[-514   10  146   21 -246   61 -158   78  -54  314 -211  247   53 -164
  109 -211   -1   75  -21  510 -203   81  233 -337 -173  288 -354 -348
  207 -242  -89  142  -64   35 -166  137   70  136] : <44>
[-529   10  174   11 -251   68 -186  125  -83  340 -243  276   33 -173
  135 -162  -32   62  -27  436 -152   48  198 -337 -167  237 -350 -355
  197 -216  -53   98  -21   31 -210  149  110  108] : <44>
[ 192   63 -166  150 -113 -278   49   81   -3 -200   86  -40 -163  260
  145  300   88   47 -219    9 -148  250  -32   33   83 -252 -195  -21
 -129 -116   77 -537   76  264  -31  142 -142  145] : <47>
[ 220  -25  331  133  163  -53  -97  268 -153 -329  -38  -46 -253  167
   13  203  -70  -88  -75  196  -56  274  -57  257  314   46   31  292
   11 -177   94  -14  111  184   42   12 -297  164] : <46>
[ -24    8 -139 -300  195 -116   30 -254 -129  123  -11  287   84 -152
  176  249   85  -73  103  -59  278   -2    4 -137   72   34  103 -184
   90   37 -116  251 -184 -154  148   31   32 -331] : <46>
[  42  405 -288  282 -265  289   74   43  257   21 -169  -43  491   87
 -186  -65   61  153   76   25 -203  -33  266  250  -36 -127  -94 -213
 -194  -24  -35 -156 -197  -79 -372 -201 -144  -61] : <49>
[  81  275 -481 -274  -72 -181   86 -133 -139  -80   81  192 -124 -192
   30  143   80 -173 -282  -21  147  141  -42 -115  115  -59 -206    1
 -401 -159  -92 -168   84 -253   58  228  -24 -195] : <55>
[  78  315 -467 -304 -117 -128   82 -148  -56    7   62  297  -64 -240
   87  168  201 -188 -213   92  190  191  -54  -48   -2   41 -152   45
 -447 -198 -148   83   -4 -234  146  163 -134 -264] : <46>
[ -16  387 -219  240 -217  313   52   63  213   51 -196  -21  481   39
 -185  -79   15  128  114   37 -168  -73  256  222  -27  -69  -70 -201
 -156  -20  -33  -69 -183  -95 -352 -196 -132  -77] : <56>
[ 214  165 -253  125 -193 -286   87  126  143  -38  110   66 -147  185
  286  336  196   41 -206   62  -30  338 -185   67 -131 -169 -185   44
 -272 -167   60 -262   19  266   78  119 -295   75] : <46>
[  72  272 -437 -262  -50 -118   80  -74 -154  -55   10  345 -130 -310
  119  174   65 -140 -325  -82  283  186 -155 -136  151  -89 -170  -63
 -436 -193  -79 -119   75 -316  -38  260  -25 -220] : <55>
[ -62  392 -256  209 -171  237  108   46  182   14 -111 -187  472  114
 -248 -127  -57  119  147   68 -298 -158  316  160  -44  -15 -106 -168
 -119   10  -25 -165 -142   -6 -246 -164 -122  -13] : <49>
[ -89  312 -165  199  -96  201   57   46  109    4 -123 -273  446  176
 -287 -108 -152   99  199  -10 -301 -248  346  134   19  -48  -85 -167
   17   96   22 -224  -96   11 -253 -174  -30   -8] : <44>
[ 209  -96  297  145  270 -145  -56  226 -227 -404   15 -182 -284  222
  -33  166 -198  -52  -97   88 -107  204  -44  137  414  -18    3  222
  121 -112  136 -217  155  188   21   76 -192  233] : <55>
[ -19  289 -390 -342  -97 -118   58 -118 -194  -65   62  195 -101 -184
  -17  128   91 -221 -217   89   56   59   90  -87   92   22 -205   30
 -389 -169 -126 -157  103 -192  103  210   -1 -219] : <49>
[ 161   71 -214  148  -53 -294   67   71  -28 -256   74  -87 -206  172
  115  231    5   48 -259   23 -108  278 -145  -93  129 -192 -232   19
 -162 -170   86 -463  114  247   11  221 -221  256] : <41>
[ 192  -36  403  127  212  -19  -89  358 -232 -346  -64   10 -293  123
   57  220 -149  -69 -121  116  -10  244  -97  238  382   -4   44  236
    4 -180  132 -124  165  157  -52   63 -227  153] : <49>
[  36  233 -417 -271  -51 -165   18 -115 -203  -90   10  192 -158 -214
    3  153   11 -190 -288  -74  189  107  -65 -163  183  -97 -217   -4
 -352 -139  -58 -198  141 -270   -1  254   26 -169] : <58>
[ 213  134 -182  121 -117 -263  101  133   77 -107  121   15 -146  216
  240  320  139   42 -183   49  -81  284 -125   84  -46 -168 -148   38
 -214 -144   68 -335   31  276   67  111 -254   83] : <56>
[ 219 -115  309  167  285 -140  -86  218 -240 -452   -9 -205 -311  208
  -73  137 -216  -63 -118  110 -100  238  -68  120  465   -3  -10  258
  126 -139  136 -182  171  169   16   87 -223  287] : <58>
[-463  -23   81  105 -250   94 -171  -53  -36  166 -246  199  102 -171
  -28 -306   35  107  -57  587 -282  156  304 -359  -44  287 -380 -367
  236 -293 -143  129 -124  -12 -217  128   27  247] : <58>
[  -5  -56   62  172 -466  -99 -521  -29  334  664 -242  141  -14  181
  151   33  299  -91   80  195  191  314   60  131 -415  -34 -252  -21
  312   45   45  682 -152 -244 -160 -305   52 -223] : <46>
[ -72 -123    0  175 -344 -209 -501  -86  204  517 -216  -96  -76  226
   23  -38   89  -81   43   87  111  205   51  -88 -263  -88 -335  -45
  409   97  104  425  -31 -203 -156 -181  132  -45] : <41>
[ -24  180 -424 -312   15 -263    9 -159 -242  -64   43   35 -168 -128
  -26  175  -80 -207 -205 -149  164  -15  -60 -264  159 -108 -225   10
 -239  -39  -14 -245  187 -184   93  266   77 -139] : <41>
[ -62  321  -91   89   90   30   74  279  180  311   -3 -282  218   74
    4  -94 -308   21  233 -109   61 -177 -127   69 -229  152  -15   60
   14  130  160  342  -16  -69   11 -148 -165 -104] : <56>
[ 256  -20  286  140  163  -63  -60  256 -189 -420    1  -53 -285  172
  -17  169  -67  -78 -160  197 -112  304  -12  255  391    5   -4  261
  -28 -211   79 -169  130  150   -4   53 -257  187] : <44>
[   9  255 -382 -332 -114 -146   12 -147 -162  -15   28  221  -86 -147
   21  222  131 -224 -172   19  123   56   59  -65   60  -43 -168   26
 -348 -114 -107 -122   83 -169  106  169    4 -263] : <46>
[ 261 -108  309  176  337 -138  -76  236 -220 -452   -3 -225 -326  186
  -62  127 -245  -66 -111   87  -38  266 -150  132  471   21   23  307
  116 -140  152  -72  165  137   45   75 -279  289] : <41>
[ 300  -19  304  178  186  -55  -70  351 -159 -339  -43   48 -318  103
  114  232 -109  -40 -202   45   81  353 -207  254  374  -74   32  225
  -58 -194  146 -108  141   76  -97   67 -258  141] : <47>
[-542   16  164   -3 -294   75 -217   48  -55  326 -249  226   74 -135
   49 -184   33   22   37  555 -234   41  295 -304 -198  308 -357 -283
  211 -225 -101  187  -49   76 -122  101   57  123] : <46>
[-546   19  188    7 -267  114 -190   58  -50  312 -252  268   93 -183
   66 -221   38   47   33  606 -232   74  283 -306 -185  360 -334 -304
  207 -265 -125  251  -88   61 -127  104   20  138] : <46>
[-459  -70  127   65 -197   10 -222  -55  -82  183 -205   51   41  -60
  -79 -282  -36   40    3  534 -304   72  333 -350  -44  281 -377 -274
  332 -201  -92  113  -53   20 -135  102   84  233] : <58>
[ 287  -35  258  150  233 -128  -19  276 -128 -336   50  -68 -307  149
   80  156 -103  -44 -149  146  -11  344 -160  204  320   44   22  263
    6 -192  110  -15   97  120   53   57 -299  178] : <47>
[ -12  276 -211  264  -53  181   -1   16  119  -54 -178 -321  387  140
 -336 -133 -210   93  139 -101 -179 -168  203   84  118 -106 -100 -115
   20   93   65 -144  -63  -91 -302 -157  -78   66] : <41>
[-444   21  129   35 -322   92 -197   18   -1  293 -223  283   71 -142
   74 -204  130   43  -24  607 -229  163  295 -238 -186  302 -347 -290
  168 -284 -142  230 -115   19 -143   74   11  112] : <56>
[ -32  174 -406 -296   36 -193   28 -225 -250 -148   33   25  -98 -142
 -115   99  -51 -191 -178  -34   67   -9   55 -241  223  -36 -204   -7
 -211  -80  -78 -216  123 -189   95  237   46 -103] : <41>
[-126 -102   15  103 -323 -224 -422  -61  168  530 -140  -53  -79  204
   66  -50   95  -81   44  160   39  165  113  -96 -300   -4 -331  -74
  389   71   70  377  -39 -161  -95 -143  161  -82] : <55>
[-150  -98   91   70 -364 -202 -473  -42  187  609 -140  -65  -67  264
   63  -34  142 -129  124  225    6  129  188  -14 -385   43 -310  -15
  426   99   60  476  -47 -124  -35 -217  166 -145] : <49>
[   8  325 -316  133  116 -103  154  179  262  290   79 -365  189   43
   19 -171 -324   74  142 -155   98  -78 -269  -78 -244  142  -89   34
  -12  108  162  361  -47 -134   58  -77 -225  -12] : <58>
[   9  -81 -190 -235  312 -198   62 -354 -172  -24   32  103   74  -85
   66  169  -22  -27   84 -111  195  -21   25 -249  218   -2   78 -220
  221   75  -97  110 -180 -152  141   71   65 -194] : <58>
[  34  312 -388 -321 -117  -94   45  -51 -163  -15   18  310 -119 -239
   83  211  111 -209 -255  -10  206  115  -45  -46   75  -51 -169   24
 -463 -174  -92 -112  108 -237   36  208  -25 -279] : <56>

[ -86  116  -81  -38    4  -42 -140   21  -43  -48   34   49 -200  -57
  -92   -6   27   12    1  -81  -23   94    2    9  -27  162  -30   60
  133 -127    2  -42  -27  -13   18  -47  -64 -118] : <75>
[ -78  276 -400 -252   18  121 -121  236  149   25 -113 -370   28  180
 -164   80  272 -172  154  121 -197   -1    4  -10   93   -6    5 -109
   72   99  -65 -153  174 -325  -61  103  147 -170] : <74>
[ -53  154  -83   -9   69 -130 -143   80   21  -33   93   -1 -193  -28
 -151   33   21   46  -57  -28   20   68   -2   42   82  141   38   -7
  114  -79   56   -7  -40 -187  -12  -88  101 -134] : <75>
[ -58  194 -126  -58  -67  -92 -129  144  145  -25  100 -115   -7  -14
 -214  134  220   -3  -12   44  -70  178  -36  119  205   43   31  -28
  122  -73   33 -128   23 -327  -63  -92   83 -227] : <66>
[ 123  -14  395  315  -59  -36  127   -3 -227  130  347  538 -109 -442
 -316  321  -95  -28  120 -314 -273   79  -10  313  120   54  298  248
  247 -370  -12   89  -56  343   75 -307 -131   -3] : <76>
[   3  -17   48  152   64  -90 -104  -42 -244  -89   29  162 -293  -78
  -35  -58  -95   99  128  -65   14   40   50  -24 -206  163  -80   28
  164 -170   -9   29  -76  325  162  -34 -210    2] : <75>
[-183  325 -182  -16  248    3 -277  171 -130   21   71 -172 -465    5
 -183 -210   26  -75   87  144  -46 -101  236 -111   19  337  -78  -13
  258  -26  -76  -26  -98  -72  139   90  151  -50] : <73>
[  36  -58  112   66  172   26  -90    7   -2  -11   -4  -70   25  -25
  -43  101   -1  161  -90  170  -37  114 -100   28   48  -68  -17   11
  143  -63  114  -83   64   56   83  -29   -3 -129] : <76>
[  35  -91   35 -247  182   52    5   26  283   -6  144 -575  358   95
  121   56  -64  106 -301  308    9   55 -318   72   26 -114 -134  170
   71  154  207 -164  -52 -385  190  247  201 -468] : <74>
[ 138 -210  350  311 -106 -430   86 -236  -20 -125  473    4   80  -62
  165   16 -237  182  -79  -95  111   68 -275   61 -290  220 -231  271
   68  -53   84   84 -433  121  313  131 -233 -274] : <85>
[ -49  242 -536 -374  -72  213  -72  368 -320 -122 -228 -169 -370  -38
 -259 -140  184 -215  554   33 -128   10  351  141 -205   29    2 -162
  251 -181 -156 -105  166   98  179   23 -148  -95] : <74>
[  -4   57 -168  -58   89 -100  -39    2 -191 -104   37   23 -298   -7
  -39 -131 -184  -17  133 -161   88 -109   70  -23 -311  188  -64   46
   69  -58  -28   87  -91  141  144   49  -42  -21] : <71>
[   0  311   13  362   94 -331 -100   87  -73  118  285  272 -348  -79
 -364   90  -30 -141  152 -344  -86 -188  123   41  105  304  211  -50
   67   -5 -113  219 -108  -41 -135 -220  275  218] : <85>
[-148   77  -98 -212  228  175 -169  -31  -14   -9 -125 -184  -83  -15
    3 -153  -72   -4 -105   19   54   37  -16  -29 -130   84 -134   91
  122  -19   10 -110   80   25   58  104   50  -85] : <85>
[ -92   82 -370 -439  302  455 -275  384  231  142 -555 -878  252  342
   97  -50  360 -132   13  462 -310  -21 -132 -122  157 -297  -43 -259
  124  439   62 -222  485 -316  -96  185  309 -173] : <82>
[  74  137   -2   37  -34 -292  -28   63  228  -11  304 -166   49  137
   -8  251   61  132 -178  172  -62  155 -262   52  204  172   53   30
   71  -34  152   12 -213 -535  101   92   53 -466] : <75>
[-202  259 -126  -89  -97  131 -123  -73   82   -2   99   75  -50  -70
 -180  119  175  -92    3  -57 -163  182  -14  -12   56  199  -96  201
  141 -245 -116 -243    3  -44  -10   73 -171 -184] : <73>
[-155  197 -101  -32  135  178 -165  -28   42  -33   19  -95  -29   -8
 -213   63  151   36    2  233  -66  141   67  -43   67   51 -155   60
  171 -189  -56 -302   79   20   79  113  -51 -120] : <76>
[ -62  145 -113   17   -5 -300 -176  137  -38  -64  151  -39 -355  -29
  -86 -126  -18  -12  -10 -152   62  -29   45   -1  -19  278    5    8
  117   45   41  133 -174 -196   -9 -122  125 -112] : <73>
[-144  375 -375 -248  -67  329  -83   58  220  175 -273  153  100   98
 -253  409  333 -260   58 -244 -396  118 -119  -18  251  -29  261  -27
  -38 -105 -136 -153  428 -212 -394  -83   19   -6] : <71>
[ -96  144   81  140  154 -112 -159   56 -167   31  195  185 -397 -235
 -241 -101 -116  -35    1 -202    1  -80  157   49   14  247   61  119
  205 -107  -19   81 -106  118   17 -189  146   75] : <73>
[  40  -20  166  304  -22 -124   26 -245 -163  -78  125  683 -147 -257
 -287  255 -135  137   36 -403   59  130   -2  110  -85   27  112  106
   14 -396  -16   -5   51  423 -101 -314 -199  193] : <73>
[ -19   80   19   67   13   91   17   -1   -3   86  133   19   80 -124
 -217  118   30 -179  154 -205 -217  -88  -26   83  -49   -1   21  160
   86  -26 -116  -90   72  175  -17  -22   49   54] : <82>
[ -38   52  -70   -6  100  -66 -116  -17   19  -61  -31  -63  -35   12
  -94  -14    1   53  -21  -42   90   69  -30   28  -75   20  -71  -31
   45  -15   23  -54   55  -11  -25  -38   52  -26] : <85>
[  99  -69 -129   67   -9  -93   63 -143  -72 -138  -33  101   38   91
  -33  105  -95   53  176 -181   56  -28  -97  -29 -339  -44  -89  -17
  -86  -64  -35  -23   58  262   39   43 -168   54] : <74>
[  75  160 -352  -25   50 -250  -30  -35 -208 -217  -45  198 -410  188
  -46   20 -164  139  197  -88  200   19   56  -65 -312  244   -3 -188
  -27 -228    2  119  -88    4  149   78 -195  -76] : <66>
[-135  192 -130  100   80  -10 -229   14 -131   12  -95  147 -341   -1
 -131  -62   58  -74  138 -185  -95  -38  101 -130  -80  226  -22  -36
  110  -53 -116   14   64  197  -83  -80  -44  155] : <75>
[ 175 -129   -5  100 -106 -210  129 -186    8 -100   37  225  102   98
   88  265 -132  117   20 -267    8   63 -298    5 -247   -3   38   44
 -126  -81   64  102  -13  113   -4  -15 -228  -89] : <71>
[ -65  150  169  227  193   77  -76  -57 -211   65  178  409 -278 -305
 -373  107  -95    6   62 -147  -89    6  169   97   63  128  110  144
  218 -336  -70  -55   20  340   43 -178    3  144] : <73>
[ -36  158 -153   24   18  -70 -106   28  -25  -42   -6  -36 -109   63
 -120   30   81  -20  131  -30  -27   56   14   -3  -71  117  -56  -62
   74  -60  -60  -46   22  -13   18   28  -47  -47] : <85>
[ -68  -72  325 -190  264  299  -19    9 -173  174  118  -43  -81 -381
   28 -113 -292  -65 -188  -97 -140   13  -78  215  -50  112   64  399
  336 -143   77   25  -49  187  250   25   41 -212] : <85>
[-207  157  108 -126   48  205 -287  355  126  188   55 -335  -17 -280
 -249  -35  341 -163 -113  127 -321  140   52  183  457  -20   77  136
  389   80   43 -183  124 -250 -108 -233  292 -205] : <73>
[  94   50   41  267  -98 -178   69 -104  169   77  251 -101  250  183
   13  258   66 -113  125 -124 -267 -107 -285  -91  -95  109  -65  109
  -57  145 -100    3 -100   -2   18  188  -53  -77] : <82>
[ -61   81 -169  -54   28  -99 -176   60  -18 -120  -50 -107 -180   72
  -34  -51   75   89   11   72   57  109    2  -49  -61  104 -105  -60
  102  -39   45  -61   -7  -77   39   -5  -54 -147] : <73>
[ -85  188  -94    0   38  -13 -111   -2  -17   30   50    1 -136    8
  -94   16   30  -86   68 -108  -97   12  -14  -21  -54  206  -31   59
  101  -62  -81  -20  -21   -8   18   54  -26  -61] : <85>
[  -7  206  -22  172  -42 -158   12   46   55   90  282  195  -52 -149
 -376  185   29 -202  122 -394 -147 -138   22  127   85   91  173  106
   16  -16 -106   42   -1  -36 -181 -211  238  126] : <74>
[ 127 -270  159  111  140 -232   57 -322 -242 -165   54  303 -219  -14
  275  -65 -508  261 -132 -281  251  -33 -218  -93 -517  193  -98  175
  -39 -133  136  233 -204  400  220   55 -278  -45] : <76>
[ -48   65   28   58   74   -5  -67  -13 -137  -54   95  251 -199 -240
 -286   41  -57   39   35 -158   40   69  118  129  -20   35   43   94
  148 -244   -4  -66   37  192    1 -203   -1   43] : <76>
[-190  358 -184  121  269  -24 -258  147 -159  -69  154   25 -450 -164
 -551 -163   75  -36  180  101  112  -85  463   23   80  159  -78  -71
  236 -174 -123 -177    2   75   36 -127  272  182] : <76>
[ -85   91  -30  -51  116   37 -116  -11  -32   33  -23    2 -106  -67
  -75  -37  -45  -53  -25 -156  -27   13  -26   24  -69  112   -8   77
   98  -33  -20   -4   48   46  -24  -30   49  -11] : <85>
[ -92   29    4   20    5 -120 -114 -118   24 -132  143   56  -89  -81
  -84  -18  -37  116 -119  -60  128  132  -43    5  -85  124 -156  143
   79 -145   43 -119  -97   16   40  -30  -72 -134] : <73>
[ -19  116 -193   19  -82 -112  -53  -16   14 -119   63  -23  -48   72
 -127   75   99    4  141  -31   -5   66   -6  -20 -118   79 -113   -7
   30  -83  -57 -104  -20   -5   30   45 -112  -93] : <71>
[ -75  265 -203  -56 -118  141   13   42  120  175   34   46  102   10
 -214  241  171 -359  201 -371 -388 -103  -97   18   30   82  138  126
   -8   31 -204  -53  167  -35 -207    4   57   43] : <82>
[-115  261 -280  -90  142   83 -162  185  -20   17  -18 -245 -172   42
 -248  -83  129 -166  196   54 -105 -120  170  -31  -10   85  -53  -55
  136   59 -114 -110   86  -59   12   53  192   18] : <74>

[-134 -225  -21  108  175   72    2   77  122  418 -172  580  185  348
  -41  -83  -28 -204 -131 -420  -32   85  -35 -214   66 -155  -74  -81
   87  -12  -91  -30    6 -107   -4  -93  -94   40] : (55)
[ -64   36  150  253   98    9   -6  204  156  -12   26  198  291  123
 -230  430 -331 -119  -79  -16   78  155   49   49  -62  189  -79 -222
   39  -56 -265   -4 -106  107 -284 -142 -221  278] : (70)
[ -12   71  116   55  -79   59  132   20  272   85 -152  551   -8  268
   24   24  -72 -219 -223 -280 -122  -12  -78 -255  168  -30 -188 -212
  153  180 -283    3 -161  154 -142 -192   31  118] : (59)
[  64   27 -177  -46 -192 -117 -104 -131  147  -80  170 -101 -169   62
   -2 -122  -22  -33   67  -56  135  -58 -151 -112 -137   61  113    1
   79  120 -295 -119  -41  270  -80  170   17   70] : (68)
[  38 -135  -44  141  115 -210 -188  -42   46   -1   50 -135  104  -18
 -199   -9 -110  116   36  -45  332   96   95  160 -182  -13   71  -92
   49 -130   84 -151  -43   -4 -195   80   45  141] : (65)
[ -18 -100   15   53  139   24   -9  -84   65   86  -93  103  -17   48
 -118  -93   56   -8  -78 -210   92   85   76  -79   76  -76  -51 -103
   59 -104  152  -29  -87    6  -21  -96  120   61] : (64)
[  12 -115  -75   58  180 -120 -276   99  -83  277  -48  214   55  293
   26 -294   81  -91  -93 -492  301  113   38 -285  -38 -203  -47  -73
  390  -25   -8  -51  154 -209  -17  -18  439 -241] : (68)
[ -64 -168  -78   68  307   54 -159   28 -111  211   69  -57  117   78
 -274   59   58   10    0 -136  302  166  116  127  -97  -11    5   62
   80 -289  109  -17   98 -127   21  -36   21   30] : (64)
[ -14 -448 -205  140  404 -267  -91  -43  -45  256  -12  -18   37    1
  -29 -304  231    0   88 -355  241  360  143 -159  -24 -463  304   22
   59  -98  343 -189   17 -438   23  175  394  -30] : (65)
[ -68 -224 -137   20  272  -47   65  -64   77  282  -61  -61    5  -74
 -156 -163   65   56   80 -169  133  -27   78   48   18  111   33  111
 -104  -15  192 -169    9  -88  -56  177  -12   66] : (55)
[  47  -49  -58  -89  -48  -30   95 -187  190   38    2  202 -139   95
 -125   -7  122  -16 -130  -53  137  -59  -10  151   -1  -42  -95   56
   50  100 -155 -103 -128   96 -136   28   27  222] : (64)
[ -16 -124 -275  -63  542  -59  -44  139 -235  275  214 -608  -31 -235
 -273  -17  239  100  221  -90  501   70  205  159  -70  344   90  394
   41  -35  149 -145  262 -373  -43  374  342 -148] : (70)
[ -96    5  -94    0  -62    9   38  -52  238  141   99   69  -36   59
   53  -57  -94 -148   71 -176  -78  -50 -133 -223    9  145   30  -66
   -5  150 -205  -56  -46  261  -89   95  -76   99] : (70)
[ -89  -54 -143   95  -50   12    3  -13  192   42  163  -37    9   38
  -54   62 -171 -138  152  -34  -90   59 -168 -178  -87  138  199  -43
 -112    4 -269  -76  -47  295  -27  102 -308  164] : (59)
[ -94  -60   38   52 -109  165  186 -246  311  -27 -138  190  -99  -23
    2 -104  -62  -92  -18 -143 -324    2  -99 -291  201  -23   22 -257
 -217  -25  108   19 -308  371   60 -139 -233  230] : (55)
[-105  161  -90 -242  -74  238  -76  -38   77  325  141  215  -67  280
   14  -31   95 -200 -106 -296  135 -219 -124 -101   15  253 -309   93
  254  154 -354  110  128  199  -17    1   98  -66] : (56)
[  69  -14 -177  -94  170    8  113 -119   -9  -60   75 -488 -230 -280
 -262  -43  160  157  129   93  239  -86   83  148   14  344   57  230
 -138    8   88 -145  -35   39  -31  242   59   65] : (51)
[  -8 -217  -96   66  624  -94 -135   76 -257  218  168 -338   50 -119
 -292   54  300   59   43 -159  514  391  324  204  -34 -166   84  160
  198 -319  387  -50  171 -489  -18   14  547  -68] : (52)
[-101  119   93  -44   69  221   67  -81  111   42  -11  -51  -31  -63
  -76   53   -1  -55  -54 -174   -6  -40   66 -142  176  253 -219 -154
   18   -7  114  116 -124  204  -51 -125  113   76] : (56)
[-206 -150  -22   41   34   79   96  -94  277  275   -1  347   60  138
  141  -84  -19 -243  -13 -364 -223  108  -70 -363  128 -134    2 -188
   -9  106   -8   25 -124  135  -32  -39    3  151] : (56)
[ -62 -156  -72   93  254 -173  -23  -89  108  135  100 -242  -15 -179
  -68 -123   14   42  138 -132  138  144  111  -10  -14  -17  129  -51
   -6  -82  287 -144  -16   -1 -126  100  211   82] : (52)
[ 136  161   97   73   25  200   91  -78  -37 -493  -13 -327 -164 -202
 -333  274   39   72  -64  169   93  172  107  -30  138  160   13 -153
  -93 -213   48  100 -292  171   48 -204   25  173] : (51)
[ -65   85   77 -126  278  268  156 -181   21   59  139 -192 -127 -180
 -349  285  228   26  -86   99  178   69  194  384  141  174 -227   95
  -16 -264  238  107  -67   87  -23 -214  114  221] : (52)
[ 106 -138  -74  157  -45 -218 -226  -82   34 -178   29   -4  -17   95
   29 -175    4  -28    0 -228  183  278  -12 -304  -79 -377  237 -263
  148  -55   11  -64 -156  -33  -22    9  289   22] : (65)
[  -2 -161 -253  182   84  -71 -142  158  -33   -7  130 -230  133   36
 -175   66 -178  -44  225  -36  158  136 -107 -179 -205  173  337   45
 -131  -38 -286 -131   25   -6   12  282 -293   43] : (65)
[ 148  110   27  -15 -125   59  108 -164  118 -348  -39  -78 -199  -72
 -188  100   53   45 -103   77   92    9   12   -4   86   78  -31 -107
  -43   27 -104   -8 -288  194  -65  -60   34  207] : (55)
[ -93 -376 -209  137  444  -95  -93   53 -101  329    1 -100   72    1
  -89 -243  144  -30  145 -340  166  283  104 -219  -13 -197  256   78
   11 -174  286 -132  116 -320  108  145  194 -105] : (51)
[ -10 -154 -305 -106  422 -120   32  -68  -96  191  274 -668 -170 -342
 -223  -84  274  134  271   22  392   56  153  227  -73  239  184  379
  -68  -33  223 -197  159 -196  -43  393  283  -13] : (52)
[ -44   74   36   -2  165  140 -159   54  -61  186    5   79   21  163
 -106  -45   43  -91 -103 -304  197   44   51 -141   60   69 -191  -86
  268 -146   23   93   93   17   20 -184  249 -135] : (59)
[  17   42   77  -14   -9  -55 -112  -16  136  219 -158  367   27  259
  -54 -171  -58  -15 -216 -323  216 -183   26   -7    3   76 -323 -116
  293   89  -90  -72   13   84 -213  -93  179  -20] : (51)
[  27  211  105 -155  250  159 -197  106 -183  268  -44  121  -16  221
 -124  -67  221  -48 -274 -428  470  -77  187  -17  126  151 -497   -3
  531  -26   42  148  184 -197  -74 -208  670 -287] : (70)
[-118 -292  -88  286  184 -145   47  -58  198    9   90 -115   66 -141
  -17  -27 -125  -91  218 -100 -173  383   -8 -285   -1 -226  421 -210
 -205 -159  197 -126 -162   86   -7   39 -108  219] : (59)
[  46   46   28  115 -264  124  148 -132  260 -335  -82  165 -105   42
  -23   81 -122 -141  -44  -33 -264  102 -166 -385  140  -45  132 -308
 -173   60 -230   44 -391  351   41 -119 -244  253] : (65)
[ 130 -157 -107   60  279 -101 -136   45 -190   -1  -83  -65  -72   63
  -90 -220  271   10  -62 -342  346  262  147 -260   66 -271  102  -17
  228  -60  159  -47   -6 -396   75   34  558 -188] : (55)
[ -10 -253 -135  182  220 -240 -142   14   31  128  -38 -180   90  -65
  -92 -237  -91   93  149 -208  207  102   73 -120 -106   -5  199  -63
  -22  -61  200 -216    7  -97 -101  207   79   -3] : (55)
[  10 -199  -40   88  -53  -80  -92  -56  142  145 -139  626    7  408
  185 -275  108 -254 -188 -527  -37  235 -101 -506   92 -575   68 -262
  253   95 -128    0 -135 -116   48 -125  289  -23] : (65)
[-133 -189    5  188  133 -106   65   -1  264  148  146  229  193   78
 -118  277 -153 -152   11  -31   -5  255   15  106  -92 -129  111 -114
  -46  -53 -128  -94 -109   69 -234  -27 -186  384] : (70)
[  -6   10  -22  -86  177   98   20  -67    0  157  -15  104 -164   80
   14 -175  276 -127 -111 -362   98  107   59 -260  207 -136 -108  -35
  230    6  110   64   -7  -95   72 -118  483 -124] : (52)
[  46  162 -228 -341  145  148   63 -315  -78  -83  390 -856 -420 -434
 -306   47  366  192  186  263  383 -138   99  414  -17  447  -32  383
  -82 -108  166  -16   50  197   39  219  227   71] : (52)
[ -18  110  -68    2  -30   75   25  -35  116 -134  273 -260  -31  -88
 -232  335 -103  -41   88  189  128   32  -44  158 -110  315   44   33
  -78  -33 -285   -9  -77  286 -132   64 -208  265] : (70)
[ -38  -73 -261  -39  -91  -74 -220   84   75  357   19  191   56  325
   62 -308 -111 -116   67 -372  174 -230 -221 -272 -169  196    2   82
  151  228 -413 -142  176   82  -42  296  -99 -161] : (65)
[ 110   20  -32  109  211  -61  -23   99  -73 -158   34 -304  -21 -121
 -299  149   -6   89   23   38  314  117  137   76  -33  209   47   27
   37  -81  -24  -93  -40  -82 -120   58  128   53] : (68)
[ -26  -32   69  233  -25   76   47  241  177   78 -208  562  260  350
 -136  211 -302 -209 -153 -214  -70   35 -107 -236   25  115  -69 -203
    6  102 -460  -26 -136   48 -136  -98 -369  158] : (65)
[-103   54   34    9  141  147   88  155  125  284   -5  316  135  206
 -154  226  -80 -178 -121 -184   77  -57    0   20   51  278 -242   28
  107  103 -308   11   36   25 -171  -51  -93  108] : (70)
